Here is a tiny trained network, its code and every weight. The questions are about switching its units off for an input and a target symbol, where a switched-off unit gives its printed mean instead of its output.

import numpy as np


def w(rows, s, z=0):
    codes = np.array(rows[::2]) - 128.0
    scale = np.full(codes.shape[1], s)
    scale[-1] = z or s
    return codes * scale


def f(y):
    return np.maximum(y, 0)


def softmax(a):
    e = np.exp(a - a.max(-1, keepdims=True))
    return e / e.sum(-1, keepdims=True)


def log_softmax(a):
    a = a - a.max(-1, keepdims=True)
    return a - np.log(np.exp(a).sum(-1, keepdims=True))


def net(x, mask):
    ids = ['ΛΦΩαβεηθξπσψ'.index(c) for c in x.split()]
    T = len(ids)
    res = E[ids] + P[:T]
    u = 0
    for l in range(2):
        q, k, v = (res @ M[l].T for M in (Q, K, V))
        z = softmax(np.where(np.tri(T) > 0, q @ k.T / 2**0.5, -1e9)) @ v
        res = res + np.where(mask[u], z, O[l][:, -1]) @ O[l][:, :-1]
        u += 1
        y = f(res @ A[l][:, :-1].T + A[l][:, -1])
        res = res + np.where(mask[u : u + 4], y, B[l][:, -1]) @ B[l][:, :-1]
        u += 4
    return log_softmax(res[-1] @ U[:, :-1].T + U[:, -1])


Q, K, V, O, A, B = {}, {}, {}, {}, {}, {}
E = w([
[168,219,173,40,125,107],'Λ',
[21,202,124,177,65,222],'Φ',
[143,109,201,171,135,245],'Ω',
[155,117,204,164,143,185],'α',
[163,39,228,134,164,63],'β',
[172,46,175,131,197,149],'ε',
[81,122,135,220,168,71],'η',
[145,40,142,90,84,160],'θ',
[76,137,74,77,240,123],'ξ',
[204,94,105,78,92,63],'π',
[77,47,47,51,146,212],'σ',
[221,170,91,190,150,150],'ψ',
],0.012)
P = w([
[92,135,254,74,105,145],'0',
[127,98,225,87,142,162],'1',
[145,87,177,97,159,173],'2',
[151,84,116,125,162,168],'3',
[169,67,96,149,170,164],'4',
[183,49,69,179,172,169],'5',
],0.0071)
Q[0] = w([
[65,217,103,154,46,60],'0.h0',
[128,69,171,246,183,125],'0.h0',
],0.012)
K[0] = w([
[61,116,255,118,118,136],'0.h0',
[125,66,72,169,150,80],'0.h0',
],0.013)
V[0] = w([
[94,37,141,1,67,56],'0.h0',
[233,141,106,146,12,63],'0.h0',
],0.0065)
O[0] = w([
[170,67,84,199,90,103,116],'0.h0',
[254,140,58,37,112,112,1],'0.h0',
],0.0095,0.0019)
A[0] = w([
[88,123,178,86,146,90,212],'0.n0',
[66,165,110,133,118,242,145],'0.n1',
[137,85,196,2,121,124,252],'0.n2',
[58,97,192,193,103,158,143],'0.n3',
],0.008,0.0031)
B[0] = w([
[146,177,121,185,171,120,201],'0.n0',
[240,166,111,210,79,79,186],'0.n1',
[168,190,173,93,114,184,231],'0.n2',
[99,98,97,255,120,133,255],'0.n3',
],0.0085,0.0078)
Q[1] = w([
[68,154,87,137,81,93],'1.h0',
[102,252,82,93,61,118],'1.h0',
],0.011)
K[1] = w([
[153,154,137,243,113,162],'1.h0',
[235,195,255,201,67,135],'1.h0',
],0.0083)
V[1] = w([
[160,85,130,135,35,240],'1.h0',
[71,141,69,126,145,255],'1.h0',
],0.0085)
O[1] = w([
[142,118,139,25,2,191,251],'1.h0',
[9,111,95,125,109,211,77],'1.h0',
],0.0089,0.003)
A[1] = w([
[30,109,15,177,177,18,56],'1.n0',
[110,179,88,109,75,153,237],'1.n1',
[255,184,141,47,141,114,38],'1.n2',
[76,121,148,169,147,119,246],'1.n3',
],0.0072,0.0012)
B[1] = w([
[146,148,138,25,32,39,216],'1.n0',
[197,192,130,180,173,155,164],'1.n1',
[72,138,1,127,135,134,255],'1.n2',
[68,135,80,93,213,120,211],'1.n3',
],0.008,0.0095)
U = w([
[140,230,117,74,185,193,204],'Λ',
[132,216,147,164,33,135,45],'Φ',
[121,132,133,121,102,131,49],'Ω',
[92,74,161,116,157,183,132],'α',
[151,49,61,98,91,98,129],'β',
[46,35,76,121,88,181,78],'ε',
[42,124,104,136,112,89,150],'η',
[115,164,179,119,96,146,91],'θ',
[129,130,124,119,101,129,33],'ξ',
[115,85,208,45,33,148,254],'π',
[139,114,160,157,235,164,84],'σ',
[254,102,171,163,116,67,154],'ψ',
],0.0062,0.0048)

Each question gives the input, a string of symbols that net reads in full, and the target symbol t.
The units are the heads (2 rows each of Q, K, V and O) and the neurons (one row each of A and B). Each row of codes is followed by its name. A weight is (code - 128) times the scale printed after its matrix; where a second scale follows, it is the last column's (O, A, B and U).
mask holds one flag per unit, layer by layer, with each layer's heads first. A switched-off unit (its flag False) gives its mean, the last column of its rows in O or B, instead of its output. The means were averaged over made-up inputs and are rounded, as every weight is.
A unit's drop is (log p(t) with every unit on - log p(t) with that unit switched off) / (log p(t) with every unit on - log p(t) with every unit switched off).
The circuit of an input: a set's keep is (log p(t) with only the set's units on - log p(t) with every unit switched off) / (log p(t) with every unit on - log p(t) with every unit switched off). Starting from all 10 units, units are removed one at a time, each time the one whose removal leaves the highest keep (on an exact tie, the one counted first), for as long as the keep stays at least 0.8.
circuit, biggest first: the units of the circuit, biggest drop first
top k neurons: the k neurons with the biggest drops, biggest first
top k neurons in layer l: the k neurons of layer l with the biggest drops, biggest first
input β θ Ω β π, target β: circuit, biggest first => (0.h0; 1.n2; 1.h0)
input β θ β ξ β β, target η: circuit, biggest first => (0.h0; 1.h0; 1.n0; 0.n2)
input ξ Λ Φ η Ω, target σ: circuit, biggest first => (1.h0; 1.n0)
input ψ ξ π, target Λ: circuit, biggest first => (0.n2; 0.n3; 1.n0)
input Λ η β α β Ω, target ψ: circuit, biggest first => (1.h0; 1.n2)
input θ Ω ψ Ω, target Λ: circuit, biggest first => (0.h0; 0.n2)
input Λ σ β β, target ε: circuit, biggest first => (1.h0)
input β ψ α β β θ, target π: top 2 neurons => (0.n0; 0.n1)
input ξ Λ η, target η: top 3 neurons => (1.n0; 1.n3; 0.n2)
input θ ψ σ, target Λ: circuit, biggest first => (0.h0; 0.n2; 0.n3)
input σ ψ Λ β, target Λ: top 2 neurons in layer 1 => (1.n2; 1.n0)
input ξ β π π β β, target β: top 3 neurons => (1.n2; 0.n3; 0.n0)
input ψ Ω Φ ψ η σ, target Λ: circuit, biggest first => (0.h0; 0.n3)
input σ ξ β π Ω ψ, target Λ: circuit, biggest first => (0.h0)
input ψ β β Λ β Ω, target ψ: circuit, biggest first => (1.n2; 1.h0)
input β ψ ψ Φ, target Φ: top 3 neurons in layer 1 => (1.n1; 1.n3; 1.n2)
input β η β, target σ: top 2 neurons in layer 0 => (0.n2; 0.n0)
input η ψ π, target Λ: top 4 neurons => (0.n2; 1.n2; 0.n3; 1.n0)
input σ π β Ω, target β: top 3 neurons in layer 0 => (0.n1; 0.n3; 0.n0)
input α ξ ε, target η: top 3 neurons in layer 0 => (0.n3; 0.n2; 0.n0)
input η ξ η σ ε α, target ε: top neuron in layer 0 => (0.n3)
input ψ η θ, target Λ: top 3 neurons => (0.n2; 1.n1; 0.n3)
